Look-ups in named tables: a row name and a column name give one cell, copied from the table.

nadofov =
	gekuru	naki	ravin	pemo	tal	zotoguz
fiz	0.506	0.542	0.478	0.554	0.704	0.451
zagu	0.487	0.342	0.491	0.454	0.294	0.535
tos	0.601	0.319	0.604	0.309	0.359	0.536
fekeba	0.287	0.433	0.286	0.753	0.521	0.466
rirap	0.573	0.509	0.593	0.242	0.327	0.594
redirob	0.282	0.414	0.270	0.793	0.513	0.399
sof	0.346	0.373	0.336	0.617	0.425	0.555

What is the naki of sof in nadofov? 0.373
What is the ravin of redirob in nadofov? 0.270
What is the zotoguz of redirob in nadofov? 0.399
What is the naki of fiz in nadofov? 0.542
What is the ravin of fiz in nadofov? 0.478
What is the gekuru of zagu in nadofov? 0.487

Table dugevo
fields: vusonet, beko, tul, dus, ginonop, dum
nud: [632, 594, 548, 621, 243, 495]
zam: [609, 571, 768, 605, 340, 617]
git: [608, 617, 479, 598, 647, 652]
pem: [626, 662, 771, 643, 619, 618]
nezi: [633, 646, 541, 592, 576, 645]
fezan: [619, 644, 590, 604, 797, 734]
zan: [622, 592, 716, 589, 157, 606]
terol: [622, 620, 707, 590, 142, 605]
dirof: [602, 654, 612, 628, 676, 631]
tid: [609, 616, 705, 679, 839, 587]
mip: [612, 636, 784, 668, 457, 535]

fezan, ginonop -> 797
nezi, ginonop -> 576
mip, vusonet -> 612
git, dus -> 598
pem, ginonop -> 619
dirof, beko -> 654
nud, dus -> 621
pem, beko -> 662
zam, beko -> 571
nud, dum -> 495
zan, dum -> 606
nud, ginonop -> 243
fezan, dus -> 604
zam, tul -> 768
git, ginonop -> 647
terol, dus -> 590
zan, tul -> 716
zan, vusonet -> 622
dirof, vusonet -> 602

seb
|  | fiz | gosani | pip | ruri | zon | nuso | govi | mepok | por | gesed |
|---|---|---|---|---|---|---|---|---|---|---|
| riroveb | 110 | 127 | 158 | 138 | 187 | 123 | 197 | 83 | 199 | 192 |
| dar | 162 | 170 | 135 | 160 | 142 | 108 | 131 | 116 | 185 | 86 |
| fef | 138 | 82 | 140 | 75 | 126 | 185 | 157 | 132 | 152 | 113 |
| dimak | 115 | 163 | 70 | 168 | 149 | 82 | 81 | 160 | 151 | 140 |
| podekug | 139 | 166 | 92 | 170 | 183 | 113 | 198 | 84 | 172 | 73 |
| fana | 82 | 92 | 103 | 105 | 177 | 150 | 87 | 158 | 182 | 170 |
| mam | 167 | 175 | 103 | 170 | 82 | 66 | 60 | 162 | 70 | 80 |
| dokepop | 77 | 88 | 171 | 102 | 123 | 173 | 180 | 96 | 120 | 200 |
| dem | 97 | 155 | 95 | 157 | 167 | 110 | 72 | 169 | 189 | 169 |

What is the ruri of dar in seb?
160
What is the ruri of dem in seb?
157
What is the govi of dimak in seb?
81
What is the zon of mam in seb?
82
What is the mepok of dar in seb?
116
What is the ruri of riroveb in seb?
138
What is the nuso of dem in seb?
110
What is the mepok of podekug in seb?
84
What is the zon of dar in seb?
142
What is the mepok of dimak in seb?
160
What is the gesed of fana in seb?
170
What is the por of podekug in seb?
172
What is the govi of dokepop in seb?
180
What is the por of dokepop in seb?
120
What is the gosani of dem in seb?
155
What is the nuso of dar in seb?
108
What is the zon of fana in seb?
177
What is the pip of fana in seb?
103
What is the gesed of fef in seb?
113
What is the por of dimak in seb?
151

